Below is a small trained network, with its code and all its weights. Each question gives an input and a class and asks what happens when units are switched off, that is, made to give their printed mean instead of their output.

import numpy as np


def w(rows, s, z=0):
    codes = np.array(rows[::2]) - 128.0
    scale = np.full(codes.shape[1], s)
    scale[-1] = z or s
    return codes * scale


def f(y):
    return np.maximum(y, 0)


def log_softmax(a):
    a = a - a.max(-1, keepdims=True)
    return a - np.log(np.exp(a).sum(-1, keepdims=True))


def net(x, mask):
    res = np.array(x, float).reshape(1, 3) / 4 @ E
    y = f(res @ A[0][:, :-1].T + A[0][:, -1])
    res = res + np.where(mask, y, B[0][:, -1]) @ B[0][:, :-1]
    return log_softmax(res[-1] @ U[:, :-1].T + U[:, -1])


A, B = {}, {}
E = w([
[11,144,87,127,174],'x0',
[125,202,100,203,53],'x1',
[169,130,3,189,255],'x2',
],0.0097)
A[0] = w([
[180,80,52,124,188,122],'neuron 1',
[94,122,145,62,75,101],'neuron 2',
[202,160,63,156,174,47],'neuron 3',
[134,77,163,111,168,254],'neuron 4',
[76,197,142,202,124,132],'neuron 5',
[80,187,89,190,47,73],'neuron 6',
[116,126,165,74,71,125],'neuron 7',
[245,75,145,162,89,90],'neuron 8',
[93,131,177,79,71,67],'neuron 9',
[133,51,124,98,124,83],'neuron 10',
[228,109,170,143,123,124],'neuron 11',
[129,155,105,155,93,214],'neuron 12',
[86,139,145,124,31,174],'neuron 13',
[168,92,60,144,177,98],'neuron 14',
[94,143,161,49,109,162],'neuron 15',
[82,92,209,99,125,186],'neuron 16',
[155,164,87,147,172,67],'neuron 17',
[217,102,135,118,100,83],'neuron 18',
[16,159,121,113,158,156],'neuron 19',
[166,190,118,166,86,86],'neuron 20',
[2,122,94,118,132,78],'neuron 21',
[129,160,84,177,221,207],'neuron 22',
[137,173,110,141,95,88],'neuron 23',
[118,53,132,55,172,118],'neuron 24',
[121,51,128,77,148,96],'neuron 25',
[193,151,110,109,93,81],'neuron 26',
[134,16,181,67,178,89],'neuron 27',
],0.011,0.0078)
B[0] = w([
[122,151,171,188,129,212],'neuron 1',
[93,124,138,194,139,175],'neuron 2',
[80,136,210,153,167,191],'neuron 3',
[221,180,72,126,95,206],'neuron 4',
[121,151,79,81,157,185],'neuron 5',
[32,169,86,107,159,191],'neuron 6',
[116,156,147,205,130,188],'neuron 7',
[73,34,77,91,184,188],'neuron 8',
[83,126,188,176,137,181],'neuron 9',
[39,161,130,131,201,149],'neuron 10',
[125,49,85,111,142,186],'neuron 11',
[192,192,48,95,81,192],'neuron 12',
[140,123,109,182,141,211],'neuron 13',
[88,131,171,200,127,196],'neuron 14',
[175,152,173,198,106,185],'neuron 15',
[152,113,104,181,147,199],'neuron 16',
[71,116,195,169,172,170],'neuron 17',
[58,66,89,114,199,168],'neuron 18',
[178,31,105,83,120,191],'neuron 19',
[28,186,60,76,211,168],'neuron 20',
[87,2,138,71,200,175],'neuron 21',
[146,123,124,180,93,246],'neuron 22',
[52,188,101,101,200,150],'neuron 23',
[95,241,53,94,175,180],'neuron 24',
[95,187,65,67,192,162],'neuron 25',
[69,104,119,106,172,150],'neuron 26',
[61,177,81,109,176,191],'neuron 27',
],0.0086,0.014)
U = w([
[75,254,63,96,176,73],'0',
[96,144,179,234,155,80],'1',
[90,7,89,101,171,138],'2',
[198,179,55,154,115,246],'3',
[152,127,202,53,90,61],'4',
[141,118,170,83,59,53],'5',
[163,124,204,58,91,57],'6',
],0.014,0.013)

Each question gives the input, the list of numbers given to net, and the class t.
The units are the neurons (one row each of A and B). Each row of codes is followed by its name. A weight is (code - 128) times the scale printed after its matrix; where a second scale follows, it is the last column's (A, B and U).
mask holds one flag per neuron, in row order. A switched-off neuron (its flag False) gives its mean, the last column of its row in B, instead of its output. The means were averaged over made-up inputs and are rounded, as every weight is.
A unit's drop is (log p(t) with every unit on - log p(t) with that unit switched off) / (log p(t) with every unit on - log p(t) with every unit switched off).
The circuit of an input: a set's keep is (log p(t) with only the set's units on - log p(t) with every unit switched off) / (log p(t) with every unit on - log p(t) with every unit switched off). Starting from the 12 units with the biggest drops (on a tie, the unit counted first), units are removed one at a time, each time the one whose removal leaves the highest keep (on an exact tie, the one counted first), for as long as the keep stays at least 0.8.
units of the circuit, in order: the units of the circuit, biggest drop first
k most important neurons: the k neurons with the biggest drops, biggest first
drop of u: that unit's drop, to one decimal
input [-6,6,-2], class 0: units of the circuit, in order -> neuron 20
input [6,4,3], class 2: units of the circuit, in order -> neuron 21; neuron 19
input [2,-5,-4], class 0: 4 most important neurons -> neuron 24; neuron 27; neuron 25; neuron 22
input [7,-1,7], class 1: units of the circuit, in order -> neuron 14; neuron 22
input [-8,5,-6], class 2: 2 most important neurons -> neuron 8; neuron 11
input [-3,-3,1], class 3: units of the circuit, in order -> neuron 6; neuron 4
input [-8,-8,-2], class 0: 2 most important neurons -> neuron 24; neuron 27
input [-8,2,-7], class 2: 3 most important neurons -> neuron 8; neuron 11; neuron 18
input [-3,-1,1], class 3: 2 most important neurons -> neuron 21; neuron 19
input [6,5,-1], class 2: 3 most important neurons -> neuron 21; neuron 19; neuron 24
input [8,-4,8], class 1: 2 most important neurons -> neuron 1; neuron 14
input [2,3,1], class 3: 2 most important neurons -> neuron 27; neuron 24
input [8,-3,8], class 1: 3 most important neurons -> neuron 1; neuron 14; neuron 22
input [6,-4,2], class 2: units of the circuit, in order -> neuron 21
input [5,-5,-6], class 1: 2 most important neurons -> neuron 15; neuron 9
input [-8,-1,-4], class 2: drop of neuron 11 -> 0.0
input [-6,-8,-3], class 0: drop of neuron 27 -> 0.1
input [3,-3,-2], class 3: drop of neuron 8 -> 0.2
